[ 22.0   1.4  16.5  22.5   3.4   6.0  32.0  12.8 -18.1   3.9 -13.3   6.6
  18.4   8.3 -46.8   9.5   4.0 -30.8  14.5   1.1   7.1]	(14).<34>
[  6.3   3.0  15.4  23.8  23.8  -1.4   8.0  12.4 -19.2   0.3  -0.7  11.3
  10.8   8.0 -32.9  15.3  -0.4   7.9   8.0   3.4   0.9]	(14).<27>
[  8.8   1.7   9.9 -15.4  11.2  -4.6  15.7   2.4  -1.0   5.5  13.1   8.9
  24.7  -9.5   1.0 -15.1  13.2  -7.6  12.2   6.6   6.8]	(17).<35>
[ 21.2   0.1   8.2   2.7  13.2 -11.6  28.8  -7.4   1.1   4.8  13.0  19.9
  40.9  -6.5 -14.3 -13.2  13.3   2.3   6.9  -5.4   1.6]	(17).<26>
[  1.7  12.7   5.4 -16.3  -4.1   2.1   6.3  -5.4   7.7   2.8   8.5  20.0
  15.0 -14.1   9.3 -21.3   6.4 -15.4  -2.8  -7.2   7.0]	(17).<26>
[  9.6 -23.7  30.0   1.5   7.0 -22.1  72.0  -3.7   9.1  20.8  18.0   7.8
  23.1   1.9  -2.1  -7.3  16.7   0.7   0.2   4.2   1.2]	(17).<35>
[  7.6  -8.5  11.7  12.2   9.5  22.7  16.3   4.7 -13.3   1.1 -23.8  12.6
  11.5   0.7 -39.8  11.9   1.3  -4.8  19.2  -3.2   6.8]	(14).<34>
[  3.8  11.4   2.0 -18.5   4.6  -7.4 -15.7 -13.0   9.9   6.7   0.9  15.3
  20.1 -11.7  24.4 -17.4   7.1   4.3   9.9  -5.2  15.6]	(17).<26>
[  6.9  -3.8  19.6  28.3  21.9   3.7  43.6  12.4 -24.3   9.1   6.4  10.6
  19.0  12.1 -66.1  14.6  -1.1   2.9  20.6  10.6 -11.5]	(14).<34>
[ 11.9   5.6  -4.5  -7.4  -8.1 -19.7  17.9  -8.9  39.8   7.4  -3.4  11.6
  20.3 -13.3 -10.7 -18.5   1.8 -18.3   3.9  -5.5  12.9]	(17).<35>
[  1.9  15.7   4.7  -3.5  11.1  14.0   6.9  -4.1 -13.1 -16.0 -14.7  17.5
   9.4  -2.9 -17.6  -3.9  -3.2 -11.9  12.3  -2.7   4.1]	(14).<34>
[ -4.1  -5.7  27.4  14.4   3.9  15.0  21.5   8.2 -28.2   3.6 -26.3  10.2
  14.4   3.2 -41.5   8.4   1.5  -4.0  23.5   6.8   7.0]	(14).<34>
[ -6.1   0.8  11.7   9.0  16.1   3.8  21.0  14.2 -15.6  -0.7   7.6  17.3
   4.3  -0.6 -18.0   9.5  -1.0  -1.4  10.2   2.7  -7.8]	(14).<27>
[ 12.8   5.1  11.9  28.0  16.8 -11.4  45.6  14.0 -11.6  -9.1  -3.8  34.7
  15.3  23.0 -48.0  11.4   1.3  13.5  26.3  -5.9  -6.4]	(14).<27>
[  8.3   5.3   2.1 -15.8  -6.6  17.0   2.2   6.7   8.2   7.9  -4.3  21.0
  13.0 -12.2  -1.9 -15.7   9.4  -2.0   7.3  -5.7   3.8]	(17).<35>
[ 18.0  10.6  -5.0  -2.7   7.4  -9.5  29.3 -10.7  22.1  -0.6 -16.2   4.8
  28.2  39.5 -15.4 -14.7   9.8  10.5   1.0  -2.8  -1.5]	(17).<26>
[ -0.3  -1.4  34.8  14.7  13.9   0.1  34.7  25.2 -10.1  -6.7  -4.9  17.2
   9.9  10.2 -33.3  -0.2   0.0   3.5   1.8 -10.7  -6.3]	(14).<27>
[ -8.0   5.3  25.9  19.1  24.5 -13.1  37.0  18.6  -1.5 -12.9  13.3  31.0
  15.1  26.8 -29.2  11.1   8.9   8.9  15.6  -2.8  -3.8]	(14).<27>
[  0.4  11.5   5.9 -19.5  -2.9   7.1 -10.1   0.9  -2.0  -2.0  -4.3  17.4
   8.8  -6.2  27.8 -25.2   1.2   2.7  -0.8  -3.7   3.4]	(17).<35>
[ -7.6   1.7  11.2   9.5  15.7  -5.0  10.8  15.1  -9.4   0.6   4.7  13.2
   4.0   6.4 -27.6  18.6   7.5  -2.3   7.8  17.3   0.7]	(14).<27>
[ 10.4   1.4  12.5  -7.7  -3.4   0.4  20.7 -10.4  -2.3  20.3   8.5   8.1
  17.7 -13.7   6.6 -15.9  15.1   3.7   3.4  18.1   1.4]	(17).<35>
[  7.0   5.6   5.0   3.8   5.7  21.5   5.5  -3.5 -26.7  -1.8 -27.5   9.6
  14.5  -7.5 -27.2   4.7  -0.2  -8.0  23.3   5.2   2.3]	(14).<34>
[ 24.4 -14.7  10.5  59.3  25.3 -21.1  85.0  15.5   3.9  14.8  -4.2 -15.3
  37.4  20.6 -80.1  11.9   4.8  26.9  22.1   8.9 -10.4]	(14).<34>
[  6.8   4.4  -0.1  -5.7  -2.7 -14.1  10.3  -5.2  15.8   5.5  -2.3  13.1
  14.3  -9.4   0.3 -14.2   6.0  -4.8 -10.0  -7.6   6.9]	(17).<26>
[ -3.9   5.7  13.8  13.7   6.2  12.3  15.5  13.9 -18.2  -0.5 -22.2  15.1
   6.5  41.3 -34.4  11.8   3.8  -2.3  18.5   7.7   6.0]	(14).<34>
[  9.4 -13.3   8.4 -29.6   4.2 -16.2  12.8  -9.6  11.9  19.4  22.6   0.8
  26.5 -22.9 -20.8 -26.9  14.1 -22.2  10.2   0.1  14.6]	(17).<35>
[-11.8  13.0  16.3   1.5   9.0  -3.1  28.9  13.3  -3.8  -5.7 -18.4  16.0
  -0.1  15.8  -5.4   9.7  -4.6  13.7  16.9  -1.7  -2.3]	(14).<27>
[  1.0   4.6  11.3  -4.9   6.6  19.1   6.3  13.8 -21.4  -3.9  -8.4  18.9
   7.7  -1.7 -36.3  12.5  -7.5 -11.9  37.2  -6.3   3.2]	(14).<34>
[ 12.8   0.1   4.7  -5.2   3.7  -3.3  15.4  -9.4  18.2  10.0  12.0   2.6
  22.9 -12.6   0.5 -19.7   4.9  -6.8 -12.0   2.9  10.5]	(17).<26>
[  0.3   7.9  10.2   6.6  11.5 -11.5  22.4   8.8   2.4   4.6   3.1   8.7
   2.2  11.3 -10.3  11.1   5.1   5.0  10.4   3.1  -3.0]	(14).<27>
[  0.2  21.3 -12.3 -22.1  -6.2  24.6 -25.3  11.8 -19.4 -28.8 -25.3  23.4
  27.7   3.0 -16.5   0.9  -8.4 -16.7  17.8 -10.4   1.5]	(14).<34>
[ 22.1  16.2  12.1  -1.4  11.1 -10.6  28.7   0.4   1.4  19.6  16.2  -3.2
  21.1 -11.9  -7.3 -31.1  12.9   4.3  13.3   8.0  -2.5]	(17).<35>
[ 13.3  -6.0  31.3  29.9  -6.5  -1.2  45.6  18.1  -9.8  10.9  -3.8   0.0
  18.9   8.2 -48.6   5.3   9.1   1.9  11.1  15.0  -5.9]	(14).<34>
[  5.9   1.9  -0.8  12.8   7.2   9.1  15.1   7.6  -4.7  -6.2   2.0   5.9
  10.7  -2.3 -40.1  -0.9  11.6  -5.9   5.6  -2.8  -1.1]	(14).<34>
[ 15.4  -7.4   3.1   2.4   3.0   3.8   2.0 -21.0   5.9   5.1  -0.2  10.6
  19.4  -8.3 -11.8 -16.8   8.0  25.1  -3.6 -11.0  16.3]	(17).<26>
